Here is a tiny trained network, its code and every weight. The questions are about switching its units off for an input and a target symbol, where a switched-off unit gives its printed mean instead of its output.

import numpy as np


def w(rows, s, z=0):
    codes = np.array(rows[::2]) - 128.0
    scale = np.full(codes.shape[1], s)
    scale[-1] = z or s
    return codes * scale


def norm(h):
    return h / np.sqrt((h * h).mean(-1, keepdims=True) + 1e-5)


def f(y):
    return np.maximum(y, 0)


def softmax(a):
    e = np.exp(a - a.max(-1, keepdims=True))
    return e / e.sum(-1, keepdims=True)


def log_softmax(a):
    a = a - a.max(-1, keepdims=True)
    return a - np.log(np.exp(a).sum(-1, keepdims=True))


def net(x, mask):
    ids = ['βδζηθμξπσ'.index(c) for c in x.split()]
    T = len(ids)
    res = E[ids] + P[:T]
    r = norm(res)
    for j in range(2):
        rows = slice(3 * j, 3 * j + 3)
        q, k, v = (r @ M[0][rows].T for M in (Q, K, V))
        z = softmax(np.where(np.tri(T) > 0, q @ k.T / 3**0.5, -1e9)) @ v
        o = O[0][rows]
        res = res + np.where(mask[j], z, o[:, -1]) @ o[:, :-1]
    y = f(norm(res) @ A[0][:, :-1].T + A[0][:, -1])
    res = res + np.where(mask[2:14], y, B[0][:, -1]) @ B[0][:, :-1]
    return log_softmax(norm(res)[-1] @ U[:, :-1].T + U[:, -1])


Q, K, V, O, A, B = {}, {}, {}, {}, {}, {}
E = w([
[125,118,166,100],'β',
[69,118,115,134],'δ',
[112,4,117,138],'ζ',
[138,161,114,64],'η',
[124,119,163,96],'θ',
[170,145,162,154],'μ',
[123,117,167,103],'ξ',
[77,125,100,155],'π',
[69,124,107,119],'σ',
],0.032)
P = w([
[127,2,140,132],'0',
[109,32,141,135],'1',
[109,62,152,129],'2',
[109,85,161,131],'3',
[106,103,168,133],'4',
[102,120,173,132],'5',
[97,135,179,133],'6',
[90,150,185,133],'7',
[83,164,192,133],'8',
[76,179,200,132],'9',
[67,194,206,132],'10',
[60,213,221,129],'11',
[48,225,221,132],'12',
],0.013)
Q[0] = w([
[139,234,237,79],'h1',
[158,112,249,104],'h1',
[215,144,135,77],'h1',
[110,216,218,111],'h2',
[183,83,1,231],'h2',
[13,91,215,128],'h2',
],0.022)
K[0] = w([
[84,233,189,138],'h1',
[68,178,130,121],'h1',
[76,121,200,173],'h1',
[77,174,184,114],'h2',
[181,27,73,92],'h2',
[100,251,108,129],'h2',
],0.023)
V[0] = w([
[95,126,150,143],'h1',
[101,105,166,158],'h1',
[152,87,162,113],'h1',
[150,190,149,55],'h2',
[135,78,221,150],'h2',
[85,105,149,6],'h2',
],0.017)
O[0] = w([
[118,203,117,105,156],'h1',
[69,213,212,130,163],'h1',
[159,135,183,86,171],'h1',
[168,47,146,102,153],'h2',
[127,170,253,111,189],'h2',
[151,136,107,10,245],'h2',
],0.012)
A[0] = w([
[154,91,152,106,217],'n1',
[219,121,166,109,114],'n2',
[81,1,50,139,157],'n3',
[243,167,144,140,71],'n4',
[184,157,152,109,79],'n5',
[144,107,175,171,254],'n6',
[115,100,145,83,49],'n7',
[125,161,145,153,160],'n8',
[68,84,151,140,112],'n9',
[125,135,90,84,142],'n10',
[88,154,143,149,175],'n11',
[254,187,140,173,97],'n12',
],0.025,0.0075)
B[0] = w([
[166,115,57,188,254],'n1',
[132,74,141,143,220],'n2',
[97,4,118,174,241],'n3',
[72,118,112,83,154],'n4',
[85,101,164,142,197],'n5',
[154,126,75,109,213],'n6',
[140,159,63,101,210],'n7',
[146,109,102,174,196],'n8',
[161,184,170,61,168],'n9',
[145,77,129,191,216],'n10',
[152,99,99,153,223],'n11',
[107,151,118,45,157],'n12',
],0.019,0.01)
U = w([
[102,135,186,101,100],'β',
[2,214,180,136,196],'δ',
[235,172,127,129,163],'ζ',
[133,65,76,167,146],'η',
[111,123,174,92,96],'θ',
[224,145,207,234,3],'μ',
[86,134,206,92,117],'ξ',
[151,198,98,229,179],'π',
[26,163,45,71,24],'σ',
],0.019,0.0055)

Each question gives the input, a string of symbols that net reads in full, and the target symbol t.
The units are the heads (3 rows each of Q, K, V and O) and the neurons (one row each of A and B). Each row of codes is followed by its name. A weight is (code - 128) times the scale printed after its matrix; where a second scale follows, it is the last column's (O, A, B and U).
mask holds one flag per unit, heads first, then neurons. A switched-off unit (its flag False) gives its mean, the last column of its rows in O or B, instead of its output. The means were averaged over made-up inputs and are rounded, as every weight is.
A unit's drop is (log p(t) with every unit on - log p(t) with that unit switched off) / (log p(t) with every unit on - log p(t) with every unit switched off).
The circuit of an input: a set's keep is (log p(t) with only the set's units on - log p(t) with every unit switched off) / (log p(t) with every unit on - log p(t) with every unit switched off). Starting from the 12 units with the biggest drops (on a tie, the unit counted first), units are removed one at a time, each time the one whose removal leaves the highest keep (on an exact tie, the one counted first), for as long as the keep stays at least 0.8.
units of the circuit, in order: the units of the circuit, biggest drop first
most important unit: the unit with the biggest drop
top k neurons: the k neurons with the biggest drops, biggest first
which heads matter: for each layer, one digit per head in row order, 1 if its drop is at least 0.15 and else 0, layers parted by /
input μ ξ μ β β δ ζ ξ δ μ μ σ, target σ: most important unit -> h2
input β η η ξ η σ θ, target σ: which heads matter -> 11
input β δ β π δ, target δ: top 2 neurons -> [n1 n10]
input ξ θ η π μ ξ σ ξ δ θ ξ β, target ξ: which heads matter -> 10
input η π δ η, target δ: which heads matter -> 11
input σ μ π ξ π π θ σ, target σ: which heads matter -> 01
input η δ π δ θ σ μ η ζ π σ θ, target σ: units of the circuit, in order -> [h2 h1 n3]
input δ σ θ μ ξ μ σ σ ξ, target σ: top 2 neurons -> [n3 n2]
input ξ β σ ξ, target σ: units of the circuit, in order -> [h2 n3 h1]
input σ β η η η η ζ μ, target ζ: which heads matter -> 01
input ξ π η θ ξ π μ, target π: units of the circuit, in order -> [h2 h1 n6 n3]
input ζ μ θ ξ σ ζ μ θ η ξ μ, target ξ: which heads matter -> 00
input σ ξ σ π θ μ ξ ζ ζ π δ π θ, target π: which heads matter -> 01
input μ η σ ζ ξ π ζ η θ ξ ξ, target ξ: which heads matter -> 10
input ζ μ μ ζ ζ, target ζ: units of the circuit, in order -> [h2 n9 n3]
input ζ μ μ π η δ ζ δ δ β, target δ: which heads matter -> 10
input δ δ ζ β μ ζ μ μ ζ ξ δ μ, target δ: which heads matter -> 10
input δ η ζ μ β η ζ μ μ β δ ζ μ, target ζ: top 3 neurons -> [n6 n3 n11]
input δ η η β σ ζ μ θ θ μ δ μ β, target μ: which heads matter -> 01
input μ μ ζ μ ξ η μ ξ, target μ: units of the circuit, in order -> [h2]
input β β β ξ σ β ζ μ ξ μ, target ξ: top 2 neurons -> [n12 n4]
input η π μ, target π: top 4 neurons -> [n8 n3 n6 n11]
input ξ σ ζ η σ μ μ μ, target μ: top 2 neurons -> [n7 n8]
input η θ δ δ ξ, target δ: which heads matter -> 11
input δ θ ξ ζ δ θ β μ η π β, target π: top 3 neurons -> [n11 n3 n8]
input μ θ β ξ σ ζ, target ζ: top 3 neurons -> [n9 n6 n3]
input π μ η π μ μ ζ σ η, target σ: which heads matter -> 11
input μ ξ π π η ζ η δ ξ θ, target ξ: which heads matter -> 10
input η σ μ, target σ: top 2 neurons -> [n12 n4]
